Here is a tiny trained network, its code and every weight. The questions are about switching its units off for an input and a class, where a switched-off unit gives its printed mean instead of its output.

import numpy as np


def w(rows, s, z=0):
    codes = np.array(rows[::2]) - 128.0
    scale = np.full(codes.shape[1], s)
    scale[-1] = z or s
    return codes * scale


def norm(h):
    return h / np.sqrt((h * h).mean(-1, keepdims=True) + 1e-5)


def f(y):
    return np.maximum(y, 0)


def log_softmax(a):
    a = a - a.max(-1, keepdims=True)
    return a - np.log(np.exp(a).sum(-1, keepdims=True))


def net(x, mask):
    res = np.array(x, float).reshape(1, 2) / 4 @ E
    u = 0
    for l in range(3):
        y = f(norm(res) @ A[l][:, :-1].T + A[l][:, -1])
        res = res + np.where(mask[u : u + 7], y, B[l][:, -1]) @ B[l][:, :-1]
        u += 7
    return log_softmax(norm(res)[-1] @ U[:, :-1].T + U[:, -1])


A, B = {}, {}
E = w([
[28,129,2,137,97,69,205,185],'x0',
[241,104,156,155,237,31,202,142],'x1',
],0.0024)
A[0] = w([
[101,132,160,57,119,147,58,190,176],'0.n1',
[39,174,94,43,44,168,73,68,108],'0.n2',
[9,86,64,110,121,112,129,168,38],'0.n3',
[185,166,164,121,85,178,42,79,183],'0.n4',
[79,119,90,147,155,95,174,192,87],'0.n5',
[110,81,126,127,100,97,166,92,178],'0.n6',
[251,143,158,182,166,136,131,156,1],'0.n7',
],0.0024,0.00091)
B[0] = w([
[213,82,110,178,165,143,107,142,185],'0.n1',
[185,45,118,229,177,124,66,212,253],'0.n2',
[182,251,235,117,140,89,169,95,218],'0.n3',
[101,235,54,116,99,45,200,166,238],'0.n4',
[206,170,95,173,82,124,35,111,208],'0.n5',
[204,155,128,74,140,130,60,50,164],'0.n6',
[173,157,10,137,55,107,64,161,213],'0.n7',
],0.0021,0.0025)
A[1] = w([
[109,90,86,99,162,160,124,99,32],'1.n1',
[136,71,126,126,110,163,157,109,104],'1.n2',
[155,135,229,77,141,193,111,2,10],'1.n3',
[80,142,161,145,74,200,107,59,44],'1.n4',
[136,102,140,164,164,92,215,131,141],'1.n5',
[215,179,128,162,117,121,79,118,142],'1.n6',
[151,82,101,112,164,120,130,101,94],'1.n7',
],0.0043,0.0011)
B[1] = w([
[126,100,80,144,111,135,119,129,128],'1.n1',
[138,116,169,210,99,91,110,163,128],'1.n2',
[184,238,22,2,112,73,196,34,186],'1.n3',
[139,85,162,90,186,169,97,131,172],'1.n4',
[105,112,176,98,101,213,42,94,196],'1.n5',
[5,109,140,195,129,63,184,178,254],'1.n6',
[109,133,158,101,154,241,167,158,155],'1.n7',
],0.0037,0.0044)
A[2] = w([
[137,110,142,114,108,253,63,148,77],'2.n1',
[184,200,51,101,87,93,118,126,75],'2.n2',
[116,174,40,131,68,164,98,102,158],'2.n3',
[181,50,138,141,176,109,123,101,30],'2.n4',
[184,160,173,71,152,138,94,70,215],'2.n5',
[196,121,130,137,162,87,141,137,146],'2.n6',
[100,136,137,141,93,136,81,137,255],'2.n7',
],0.0049,0.00087)
B[2] = w([
[134,4,160,118,171,186,49,165,210],'2.n1',
[140,180,147,63,119,142,148,62,236],'2.n2',
[187,134,187,112,178,106,97,74,254],'2.n3',
[122,69,138,119,122,225,74,178,200],'2.n4',
[28,146,30,181,89,108,183,175,218],'2.n5',
[101,91,146,88,103,185,35,81,243],'2.n6',
[186,95,147,118,185,123,205,137,217],'2.n7',
],0.0042,0.003)
U = w([
[122,26,153,115,163,193,56,142,146],'0',
[125,224,102,79,125,95,140,62,153],'1',
[91,119,140,230,137,62,205,209,144],'2',
[202,131,125,207,2,177,175,148,2],'3',
[183,143,125,199,32,157,147,156,16],'4',
],0.012,0.0087)

Each question gives the input, the list of numbers given to net, and the class t.
The units are the neurons (one row each of A and B). Each row of codes is followed by its name. A weight is (code - 128) times the scale printed after its matrix; where a second scale follows, it is the last column's (A, B and U).
mask holds one flag per neuron, layer by layer. A switched-off neuron (its flag False) gives its mean, the last column of its row in B, instead of its output. The means were averaged over made-up inputs and are rounded, as every weight is.
A unit's drop is (log p(t) with every unit on - log p(t) with that unit switched off) / (log p(t) with every unit on - log p(t) with every unit switched off).
The circuit of an input: a set's keep is (log p(t) with only the set's units on - log p(t) with every unit switched off) / (log p(t) with every unit on - log p(t) with every unit switched off). Starting from the 12 units with the biggest drops (on a tie, the unit counted first), units are removed one at a time, each time the one whose removal leaves the highest keep (on an exact tie, the one counted first), for as long as the keep stays at least 0.8.
units of the circuit, in order: the units of the circuit, biggest drop first
unit that matters most: the unit with the biggest drop
k most important neurons: the k neurons with the biggest drops, biggest first
top k neurons in layer l: the k neurons of layer l with the biggest drops, biggest first
drop of u: that unit's drop, to one decimal
input [7,-1], class 1: unit that matters most : 1.n6
input [-3,0], class 2: 2 most important neurons : [1.n6 0.n4]
input [8,-8], class 0: top 4 neurons in layer 2 : [2.n3 2.n5 2.n1 2.n7]
input [5,-5], class 0: units of the circuit, in order : [1.n6 1.n3 2.n1]
input [-4,-1], class 1: 2 most important neurons : [1.n3 0.n2]
input [6,-6], class 0: top 3 neurons in layer 1 : [1.n3 1.n6 1.n4]
input [3,-3], class 2: top 3 neurons in layer 2 : [2.n6 2.n1 2.n2]
input [6,-8], class 0: 2 most important neurons : [1.n6 1.n3]
input [1,-3], class 2: 3 most important neurons : [0.n2 0.n3 1.n5]
input [6,7], class 0: top 3 neurons in layer 1 : [1.n6 1.n3 1.n5]
input [-7,6], class 1: top 2 neurons in layer 0 : [0.n2 0.n1]
input [-3,3], class 2: top 2 neurons in layer 0 : [0.n7 0.n2]
input [8,8], class 0: 4 most important neurons : [1.n6 1.n3 1.n5 0.n4]
input [1,4], class 0: unit that matters most : 2.n5
input [-5,-3], class 1: drop of 1.n3 : 1.7
input [-6,-4], class 1: drop of 1.n3 : 2.6
input [-7,5], class 1: drop of 0.n2 : 1.7
